Below is a small trained network, with its code and all its weights. Each question gives an input and a class and asks what happens when units are switched off, that is, made to give their printed mean instead of their output.

import numpy as np


def w(rows, s, z=0):
    codes = np.array(rows[::2]) - 128.0
    scale = np.full(codes.shape[1], s)
    scale[-1] = z or s
    return codes * scale


def f(y):
    return y / 2 * (1 + np.tanh(0.7978845608 * (y + 0.044715 * y**3)))


def log_softmax(a):
    a = a - a.max(-1, keepdims=True)
    return a - np.log(np.exp(a).sum(-1, keepdims=True))


def net(x, mask):
    res = np.array(x, float).reshape(1, 8) / 4 @ E
    y = f(res @ A[0][:, :-1].T + A[0][:, -1])
    res = res + np.where(mask, y, B[0][:, -1]) @ B[0][:, :-1]
    return log_softmax(res[-1] @ U[:, :-1].T + U[:, -1])


A, B = {}, {}
E = w([
[126,142,133,138,115,122,107,138,120],'x0',
[24,130,97,10,1,114,132,106,136],'x1',
[129,130,126,132,122,121,116,125,121],'x2',
[133,138,124,133,120,132,123,135,129],'x3',
[124,116,123,120,138,115,122,119,136],'x4',
[121,130,130,137,127,131,135,126,123],'x5',
[150,68,251,183,60,166,96,75,191],'x6',
[75,202,155,85,200,223,58,39,128],'x7',
],0.014)
A[0] = w([
[101,162,83,137,165,140,105,102,72,68],'n1',
[136,154,69,111,176,103,169,158,39,254],'n2',
[63,218,162,96,211,215,54,54,118,186],'n3',
[177,124,121,171,182,125,127,202,145,208],'n4',
[45,131,121,21,6,175,93,60,189,97],'n5',
[79,177,197,119,128,226,94,40,140,62],'n6',
[107,98,158,126,135,158,146,178,132,125],'n7',
[123,34,236,161,68,179,82,108,228,201],'n8',
[38,114,95,30,2,148,135,123,136,196],'n9',
],0.0095,0.0088)
B[0] = w([
[119,165,140,110,100,160,122,112,163,159],'n1',
[140,137,5,113,159,84,114,131,143,216],'n2',
[134,188,123,88,189,170,97,76,171,254],'n3',
[178,152,131,181,151,111,126,122,130,198],'n4',
[119,156,113,137,141,71,163,94,98,234],'n5',
[145,149,114,131,171,94,108,73,55,204],'n6',
[136,136,133,129,122,146,144,140,96,133],'n7',
[175,96,173,201,130,104,152,89,92,230],'n8',
[65,142,135,104,108,70,156,172,126,243],'n9',
],0.016,0.025)
U = w([
[137,158,100,145,157,74,147,90,68,255],'0',
[71,86,84,58,76,89,135,213,129,81],'1',
[187,46,199,202,101,157,134,144,143,170],'2',
[101,60,218,150,4,91,201,128,105,62],'3',
[159,154,91,104,173,228,84,121,190,73],'4',
[35,186,119,21,127,137,112,123,148,24],'5',
[173,118,231,152,164,225,77,74,118,103],'6',
],0.011,0.0042)

Each question gives the input, the list of numbers given to net, and the class t.
The units are the neurons (one row each of A and B). Each row of codes is followed by its name. A weight is (code - 128) times the scale printed after its matrix; where a second scale follows, it is the last column's (A, B and U).
mask holds one flag per neuron, in row order. A switched-off neuron (its flag False) gives its mean, the last column of its row in B, instead of its output. The means were averaged over made-up inputs and are rounded, as every weight is.
A unit's drop is (log p(t) with every unit on - log p(t) with that unit switched off) / (log p(t) with every unit on - log p(t) with every unit switched off).
The circuit of an input: a set's keep is (log p(t) with only the set's units on - log p(t) with every unit switched off) / (log p(t) with every unit on - log p(t) with every unit switched off). Starting from all 9 units, units are removed one at a time, each time the one whose removal leaves the highest keep (on an exact tie, the one counted first), for as long as the keep stays at least 0.8.
units of the circuit, in order: the units of the circuit, biggest drop first
most important unit: the unit with the biggest drop
top k neurons: the k neurons with the biggest drops, biggest first
drop of u: that unit's drop, to one decimal
input [1,3,7,5,0,1,0,0], class 1: units of the circuit, in order => n3; n8; n6
input [8,0,-8,1,-2,6,4,1], class 6: units of the circuit, in order => n2; n9
input [8,7,-1,5,-5,6,-4,0], class 1: top 2 neurons => n3; n9
input [-6,5,2,-4,-1,1,0,-6], class 1: most important unit => n8
input [-1,8,3,-5,6,7,-1,1], class 5: top 2 neurons => n9; n8
input [6,-1,-8,1,8,-1,2,-1], class 2: top 2 neurons => n3; n9
input [-1,-1,7,-3,-7,3,1,-2], class 2: top 2 neurons => n3; n5
input [-6,8,1,-5,5,-3,-3,1], class 5: top 3 neurons => n8; n5; n9
input [-1,-4,-6,-6,8,1,7,0], class 2: top 2 neurons => n3; n8
input [-5,-7,0,-6,1,6,1,8], class 6: top 2 neurons => n2; n6
input [-1,-2,8,1,-1,5,6,-1], class 2: drop of n3 => 0.2
input [-2,5,7,3,8,-8,-2,-1], class 1: drop of n3 => 0.3
input [3,1,-8,-2,1,2,5,-5], class 3: drop of n3 => 0.2
input [8,-1,7,-3,2,-8,0,8], class 4: units of the circuit, in order => n3
input [6,-8,4,6,-8,-6,-1,2], class 4: drop of n3 => 0.0
